Here is a tiny trained network, its code and every weight. The questions are about switching its units off for an input and a class, where a switched-off unit gives its printed mean instead of its output.

import numpy as np


def w(rows, s, z=0):
    codes = np.array(rows[::2]) - 128.0
    scale = np.full(codes.shape[1], s)
    scale[-1] = z or s
    return codes * scale


def f(y):
    return y / 2 * (1 + np.tanh(0.7978845608 * (y + 0.044715 * y**3)))


def log_softmax(a):
    a = a - a.max(-1, keepdims=True)
    return a - np.log(np.exp(a).sum(-1, keepdims=True))


def net(x, mask):
    res = np.array(x, float).reshape(1, 6) / 4 @ E
    y = f(res @ A[0][:, :-1].T + A[0][:, -1])
    res = res + np.where(mask, y, B[0][:, -1]) @ B[0][:, :-1]
    return log_softmax(res[-1] @ U[:, :-1].T + U[:, -1])


A, B = {}, {}
E = w([
[148,68,95,112,171,155,131,72,113,140,115,94],'x0',
[59,79,169,129,129,90,148,117,162,234,40,135],'x1',
[79,222,152,106,154,184,174,134,149,49,109,74],'x2',
[134,133,146,119,144,132,117,125,135,130,128,141],'x3',
[123,72,151,169,130,185,166,146,106,129,134,157],'x4',
[146,142,101,90,154,108,250,146,164,164,163,128],'x5',
],0.014)
A[0] = w([
[133,183,91,57,135,67,78,113,138,125,61,57,73],'N0',
[91,169,161,129,180,205,150,145,106,78,89,67,52],'N1',
[160,86,89,118,207,154,116,93,166,106,85,43,96],'N2',
[85,86,99,94,167,181,127,50,103,159,121,107,80],'N3',
[64,119,167,139,121,103,156,95,149,135,50,126,36],'N4',
[75,150,174,147,70,109,126,228,172,116,135,181,67],'N5',
[85,97,151,241,178,255,185,156,109,113,101,191,2],'N6',
[127,132,152,151,83,165,34,128,55,102,33,91,37],'N7',
[66,149,155,102,140,153,163,110,170,100,93,87,58],'N8',
[59,128,182,140,146,101,151,88,129,231,66,100,23],'N9',
[127,82,111,107,121,180,136,76,134,111,94,112,78],'N10',
],0.0089,0.0048)
B[0] = w([
[28,151,78,178,184,78,98,72,134,129,128,222,207],'N0',
[184,6,132,105,95,66,72,152,81,146,140,121,244],'N1',
[114,119,132,121,124,185,114,122,207,98,106,97,200],'N2',
[155,74,105,90,76,158,122,57,191,142,80,73,191],'N3',
[162,115,134,177,133,158,157,69,87,34,182,97,201],'N4',
[162,149,84,69,27,227,78,98,171,155,38,100,210],'N5',
[8,118,61,221,174,102,175,59,182,90,145,224,222],'N6',
[152,145,176,24,182,93,254,134,94,140,81,136,248],'N7',
[169,37,86,103,114,64,107,186,125,177,149,121,212],'N8',
[136,157,156,136,162,160,118,97,10,91,157,85,240],'N9',
[157,142,137,119,77,155,80,117,186,106,128,156,167],'N10',
],0.0093,0.011)
U = w([
[157,172,131,141,148,174,107,115,62,47,188,108,145],'0',
[156,64,131,141,114,68,85,156,101,179,113,152,87],'1',
[66,165,108,166,160,91,116,106,161,120,106,180,250],'2',
[138,164,126,107,81,186,104,110,196,114,64,96,2],'3',
[137,160,141,55,180,113,254,153,137,151,93,119,130],'4',
],0.014,0.0031)

Each question gives the input, the list of numbers given to net, and the class t.
The units are the neurons (one row each of A and B). Each row of codes is followed by its name. A weight is (code - 128) times the scale printed after its matrix; where a second scale follows, it is the last column's (A, B and U).
mask holds one flag per neuron, in row order. A switched-off neuron (its flag False) gives its mean, the last column of its row in B, instead of its output. The means were averaged over made-up inputs and are rounded, as every weight is.
A unit's drop is (log p(t) with every unit on - log p(t) with that unit switched off) / (log p(t) with every unit on - log p(t) with every unit switched off).
The circuit of an input: a set's keep is (log p(t) with only the set's units on - log p(t) with every unit switched off) / (log p(t) with every unit on - log p(t) with every unit switched off). Starting from all 11 units, units are removed one at a time, each time the one whose removal leaves the highest keep (on an exact tie, the one counted first), for as long as the keep stays at least 0.8.
units of the circuit, in order: the units of the circuit, biggest drop first
most important unit: the unit with the biggest drop
k most important neurons: the k neurons with the biggest drops, biggest first
drop when u is switched off: that unit's drop, to one decimal
input [-8,-1,8,-4,-8,-6], class 1: most important unit -> N1
input [7,-2,-4,4,-4,7], class 3: 2 most important neurons -> [N7 N2]
input [6,-4,7,-8,-2,1], class 1: 3 most important neurons -> [N1 N8 N5]
input [-7,2,-6,3,-8,-6], class 2: 3 most important neurons -> [N0 N1 N8]
input [0,8,-1,8,8,3], class 0: 2 most important neurons -> [N9 N4]
input [4,3,6,-3,2,-3], class 1: 2 most important neurons -> [N1 N8]
input [-2,1,8,4,-8,8], class 1: units of the circuit, in order -> [N8 N1 N7]
input [-5,3,5,3,-1,-1], class 1: 4 most important neurons -> [N8 N1 N2 N3]
input [-1,-2,3,4,4,-2], class 2: 3 most important neurons -> [N6 N9 N4]
input [6,-7,8,2,3,5], class 1: units of the circuit, in order -> [N1 N8]
input [-4,-4,0,-4,2,-5], class 4: 2 most important neurons -> [N7 N9]
input [7,-6,2,4,-1,-4], class 3: units of the circuit, in order -> [N2 N9]
input [1,7,-4,-7,6,4], class 0: units of the circuit, in order -> [N9 N4]
input [4,6,0,3,8,4], class 2: units of the circuit, in order -> [N6]
input [4,0,-3,-3,2,3], class 3: 2 most important neurons -> [N7 N1]
input [-6,0,-5,2,0,2], class 3: 3 most important neurons -> [N5 N1 N8]
input [1,-5,0,-7,-6,0], class 2: 2 most important neurons -> [N0 N9]
input [-5,-4,8,-8,-8,-3], class 1: 3 most important neurons -> [N1 N8 N6]
input [5,-2,-3,3,0,5], class 3: units of the circuit, in order -> [N7 N1 N9]
input [-6,4,2,2,6,-7], class 4: units of the circuit, in order -> [N7]
input [-6,3,1,8,-3,2], class 3: 2 most important neurons -> [N5 N7]
input [2,1,7,6,-4,4], class 1: units of the circuit, in order -> [N1 N8]
input [3,7,4,6,2,-3], class 0: drop when N4 is switched off -> 0.3
input [3,5,4,6,-1,2], class 0: drop when N9 is switched off -> 0.4
input [6,3,-4,-4,-8,-5], class 2: drop when N0 is switched off -> 1.0
